[[  3  -1   2   2   2]
 [  0   3   8  -4   5]
 [-24 -41  20   0   6]]
->
[[-24 -41  20   0   6]
 [  0   3   8  -4   5]
 [  3  -1   2   2   2]]

[[  4 -10   1 -21  -7   6 -17]
 [ -1 -10   8  40   7  -4 -11]
 [ 15  11  -8 -27  -5  -4  42]
 [ 12 -11 -14  16  -1  -7  25]
 [ 27 -10 -22 -17  -6  -3  20]
 [-33  -9   6  20   3  11 -18]
 [ 11 -18  -3 -32   4   0  19]]
->
[[ -1 -10   8  40   7  -4 -11]
 [-33  -9   6  20   3  11 -18]
 [  4 -10   1 -21  -7   6 -17]
 [ 11 -18  -3 -32   4   0  19]
 [ 15  11  -8 -27  -5  -4  42]
 [ 12 -11 -14  16  -1  -7  25]
 [ 27 -10 -22 -17  -6  -3  20]]

[[ 10   5   4 -29   4   5   2 -10   7   9]
 [ -4   0  -3 -22  -3   5   5 -14  10   4]
 [ -2   2  -1 -21  -7   3   3 -16   7   5]
 [-13   9  16 -39   4  15   2 -21   4 -18]]
->
[[-13   9  16 -39   4  15   2 -21   4 -18]
 [ 10   5   4 -29   4   5   2 -10   7   9]
 [ -2   2  -1 -21  -7   3   3 -16   7   5]
 [ -4   0  -3 -22  -3   5   5 -14  10   4]]

[[ 19  22  23  -2 -36   5   6 -11  30  15   2  23]
 [ 20  -8 -12  -4  13  23   2  15 -13 -24  27  11]
 [  1  -5   3  -7  -1  15   1  21 -10 -11  14   0]
 [ -1  -3   8 -16  -8  -5   0  -5  -1  -8   6  -3]
 [ -3  -1  10 -27 -10  -9  -3  -3  -7   1  11  -1]
 [ -5   1   6   3  -5   9   3  14 -10  -2  -1   2]]
->
[[ 19  22  23  -2 -36   5   6 -11  30  15   2  23]
 [ -3  -1  10 -27 -10  -9  -3  -3  -7   1  11  -1]
 [ -1  -3   8 -16  -8  -5   0  -5  -1  -8   6  -3]
 [ -5   1   6   3  -5   9   3  14 -10  -2  -1   2]
 [  1  -5   3  -7  -1  15   1  21 -10 -11  14   0]
 [ 20  -8 -12  -4  13  23   2  15 -13 -24  27  11]]

[[  9  28   6  -4   4   4]
 [ 15  32   3  26  -9  10]
 [  0  -1  -3  -2   5  -1]
 [  6  15  20   5  -6 -24]
 [-12 -12  -6   3  -6 -17]
 [-24  -1 -22   5   5   7]
 [-34 -20 -31  14   7 -12]
 [ 37  10  15   0  19 -32]
 [-22 -25 -32  20  -1 -12]
 [-20  -4 -17  11   8 -13]
 [ -3   5  -2  -6   6   1]]
->
[[  6  15  20   5  -6 -24]
 [ 37  10  15   0  19 -32]
 [  9  28   6  -4   4   4]
 [ 15  32   3  26  -9  10]
 [ -3   5  -2  -6   6   1]
 [  0  -1  -3  -2   5  -1]
 [-12 -12  -6   3  -6 -17]
 [-20  -4 -17  11   8 -13]
 [-24  -1 -22   5   5   7]
 [-34 -20 -31  14   7 -12]
 [-22 -25 -32  20  -1 -12]]

[[  3  19 -25  21   5]
 [-41 -20   8 -25  23]
 [ 34  20  24 -28 -38]
 [ -6  11 -10  -9  -4]
 [ 10  27   3 -13  -5]
 [ -5   0   0   2   0]
 [ -8   8   1  -4   0]
 [ 12  22   7  13  -7]
 [ 20   7 -17 -10  16]]
->
[[ 34  20  24 -28 -38]
 [-41 -20   8 -25  23]
 [ 12  22   7  13  -7]
 [ 10  27   3 -13  -5]
 [ -8   8   1  -4   0]
 [ -5   0   0   2   0]
 [ -6  11 -10  -9  -4]
 [ 20   7 -17 -10  16]
 [  3  19 -25  21   5]]

[[ -2  12   4   6  -7  -8   9  -6   3  38]
 [ -5  -5   0  -1  -2 -31  -5  -4 -14 -20]
 [ -3  -9   3   0  -1   0  20   1 -10 -30]
 [  1  -9  -7  -6  -1  -7 -15   3  -7 -22]
 [ -2 -11  -3  -3  -1   5  -6   5 -13 -28]
 [ -1   5  -9  -6   0 -15 -17   2  -7 -29]]
->
[[ -2  12   4   6  -7  -8   9  -6   3  38]
 [ -3  -9   3   0  -1   0  20   1 -10 -30]
 [ -5  -5   0  -1  -2 -31  -5  -4 -14 -20]
 [ -2 -11  -3  -3  -1   5  -6   5 -13 -28]
 [  1  -9  -7  -6  -1  -7 -15   3  -7 -22]
 [ -1   5  -9  -6   0 -15 -17   2  -7 -29]]

[[  7 -10   6   7  12]
 [ 26   1 -37   0   0]
 [ -4 -11  26  29  30]
 [ 16  20 -32 -21 -20]
 [-25   9  16 -11 -28]
 [  8  -2 -21  27  26]
 [  7  19 -10 -19  -2]
 [ 16   9 -25  -2  -3]
 [  1 -16 -28  34  12]
 [-28 -10  27  -4 -22]
 [-17 -12  17   5 -12]]
->
[[-28 -10  27  -4 -22]
 [ -4 -11  26  29  30]
 [-17 -12  17   5 -12]
 [-25   9  16 -11 -28]
 [  7 -10   6   7  12]
 [  7  19 -10 -19  -2]
 [  8  -2 -21  27  26]
 [ 16   9 -25  -2  -3]
 [  1 -16 -28  34  12]
 [ 16  20 -32 -21 -20]
 [ 26   1 -37   0   0]]
